Here is a tiny trained network, its code and every weight. The questions are about switching its units off for an input and a class, where a switched-off unit gives its printed mean instead of its output.

import numpy as np


def w(rows, s, z=0):
    codes = np.array(rows[::2]) - 128.0
    scale = np.full(codes.shape[1], s)
    scale[-1] = z or s
    return codes * scale


def norm(h):
    return h / np.sqrt((h * h).mean(-1, keepdims=True) + 1e-5)


def f(y):
    return np.maximum(y, 0)


def log_softmax(a):
    a = a - a.max(-1, keepdims=True)
    return a - np.log(np.exp(a).sum(-1, keepdims=True))


def net(x, mask):
    res = np.array(x, float).reshape(1, 7) / 4 @ E
    u = 0
    for l in range(3):
        y = f(norm(res) @ A[l][:, :-1].T + A[l][:, -1])
        res = res + np.where(mask[u : u + 6], y, B[l][:, -1]) @ B[l][:, :-1]
        u += 6
    return log_softmax(norm(res)[-1] @ U[:, :-1].T + U[:, -1])


A, B = {}, {}
E = w([
[135,168,223,170,99,201,45,156,135],'x0',
[133,134,141,61,102,122,123,128,163],'x1',
[132,130,128,125,129,128,126,123,126],'x2',
[145,84,110,90,103,126,82,177,51],'x3',
[101,254,63,114,80,170,158,155,90],'x4',
[170,146,195,105,179,99,188,225,110],'x5',
[87,124,202,153,29,59,175,93,83],'x6',
],0.017)
A[0] = w([
[133,139,162,54,88,125,115,128,167,76],'0.n1',
[119,133,117,241,205,138,148,97,29,54],'0.n2',
[143,141,146,2,106,121,130,99,182,76],'0.n3',
[165,177,154,152,143,138,196,67,215,9],'0.n4',
[115,122,150,116,136,145,155,171,136,65],'0.n5',
[175,98,117,75,104,139,92,145,41,80],'0.n6',
],0.017,0.011)
B[0] = w([
[159,97,95,174,78,147,137,193,144,189],'0.n1',
[170,87,96,145,49,139,144,216,189,224],'0.n2',
[170,82,87,194,86,160,150,192,135,223],'0.n3',
[5,158,153,130,177,98,123,126,162,206],'0.n4',
[157,139,126,157,148,110,131,132,116,158],'0.n5',
[16,162,141,167,189,102,129,113,138,253],'0.n6',
],0.02,0.0056)
A[1] = w([
[102,78,91,58,59,184,75,24,127,84],'1.n1',
[143,122,144,69,133,149,129,99,85,46],'1.n2',
[161,121,196,114,82,121,201,50,61,31],'1.n3',
[121,72,103,77,96,98,43,197,27,36],'1.n4',
[173,5,203,42,151,70,71,99,182,21],'1.n5',
[95,73,108,42,120,113,49,181,3,2],'1.n6',
],0.015,0.0075)
B[1] = w([
[199,177,86,183,112,68,92,93,159,253],'1.n1',
[160,158,125,143,132,155,126,110,108,128],'1.n2',
[120,108,117,122,127,84,87,130,89,169],'1.n3',
[61,153,159,118,122,149,180,132,253,218],'1.n4',
[145,72,163,196,172,221,215,105,77,246],'1.n5',
[36,192,163,115,160,114,156,111,214,185],'1.n6',
],0.015,0.0044)
A[2] = w([
[129,110,214,69,4,75,183,78,87,32],'2.n1',
[187,120,84,13,217,207,84,128,159,1],'2.n2',
[183,150,206,41,171,96,188,203,91,48],'2.n3',
[143,248,89,46,81,153,151,142,75,47],'2.n4',
[189,172,244,103,113,181,44,143,131,13],'2.n5',
[168,89,63,32,164,62,217,103,119,60],'2.n6',
],0.025,0.0039)
B[2] = w([
[178,187,107,108,238,113,88,225,97,233],'2.n1',
[168,197,157,157,172,24,112,215,63,219],'2.n2',
[170,139,45,189,100,109,68,22,214,254],'2.n3',
[164,5,213,151,186,151,171,91,145,229],'2.n4',
[57,116,90,12,53,134,169,105,60,214],'2.n5',
[67,143,168,44,27,194,99,120,61,242],'2.n6',
],0.019,0.0085)
U = w([
[5,184,167,130,195,116,152,122,214,247],'0',
[175,177,129,141,198,84,80,186,46,201],'1',
[177,35,197,160,171,199,189,86,113,143],'2',
[79,127,119,50,51,171,109,87,45,145],'3',
[193,148,47,170,88,105,62,26,188,2],'4',
[154,77,98,143,64,164,126,236,180,101],'5',
],0.016,0.0017)

Each question gives the input, the list of numbers given to net, and the class t.
The units are the neurons (one row each of A and B). Each row of codes is followed by its name. A weight is (code - 128) times the scale printed after its matrix; where a second scale follows, it is the last column's (A, B and U).
mask holds one flag per neuron, layer by layer. A switched-off neuron (its flag False) gives its mean, the last column of its row in B, instead of its output. The means were averaged over made-up inputs and are rounded, as every weight is.
A unit's drop is (log p(t) with every unit on - log p(t) with that unit switched off) / (log p(t) with every unit on - log p(t) with every unit switched off).
The circuit of an input: a set's keep is (log p(t) with only the set's units on - log p(t) with every unit switched off) / (log p(t) with every unit on - log p(t) with every unit switched off). Starting from the 12 units with the biggest drops (on a tie, the unit counted first), units are removed one at a time, each time the one whose removal leaves the highest keep (on an exact tie, the one counted first), for as long as the keep stays at least 0.8.
units of the circuit, in order: the units of the circuit, biggest drop first
unit that matters most: the unit with the biggest drop
k most important neurons: the k neurons with the biggest drops, biggest first
top k neurons in layer l: the k neurons of layer l with the biggest drops, biggest first
input [-1,3,-2,8,-3,-8,-6], class 0: units of the circuit, in order	1.n6
input [0,6,-1,-4,-5,8,7], class 4: 2 most important neurons	2.n3, 2.n2
input [-7,8,-4,0,-4,-6,5], class 5: top 3 neurons in layer 2	2.n5, 2.n1, 2.n3
input [7,-1,3,-6,8,-8,8], class 1: 2 most important neurons	2.n1, 2.n3
input [-3,2,-3,-3,4,4,5], class 1: 2 most important neurons	2.n1, 0.n6
input [4,-4,-5,4,5,-3,-2], class 2: 2 most important neurons	2.n4, 0.n3
input [-4,-8,5,-5,7,-8,8], class 1: units of the circuit, in order	2.n1, 2.n3, 0.n6
input [2,8,7,-6,-6,1,-5], class 5: 4 most important neurons	0.n3, 0.n1, 0.n6, 2.n4
input [-1,-6,7,-7,8,-1,3], class 2: units of the circuit, in order	2.n4, 0.n6
input [-2,1,6,-1,-6,-1,6], class 1: 3 most important neurons	2.n1, 1.n3, 2.n4
input [-2,-5,7,-3,7,3,-6], class 2: 2 most important neurons	2.n4, 2.n1
input [6,-7,-3,-6,6,5,5], class 5: 2 most important neurons	0.n2, 0.n6
input [7,5,-5,4,5,-1,7], class 1: top 2 neurons in layer 2	2.n1, 2.n6
input [6,-5,-7,7,1,2,7], class 0: unit that matters most	1.n4
input [4,-6,3,4,-5,4,-5], class 5: top 2 neurons in layer 0	0.n2, 0.n4
input [6,4,-2,4,-6,7,6], class 4: 3 most important neurons	2.n3, 2.n2, 2.n6
input [1,8,-2,5,6,1,5], class 5: 2 most important neurons	0.n1, 0.n3
input [-3,-6,5,6,-2,-6,-5], class 0: units of the circuit, in order	1.n4, 1.n6
input [-4,0,-3,2,-2,-7,-8], class 1: top 2 neurons in layer 2	2.n2, 2.n3
input [5,8,-8,5,-4,-6,5], class 5: units of the circuit, in order	0.n1
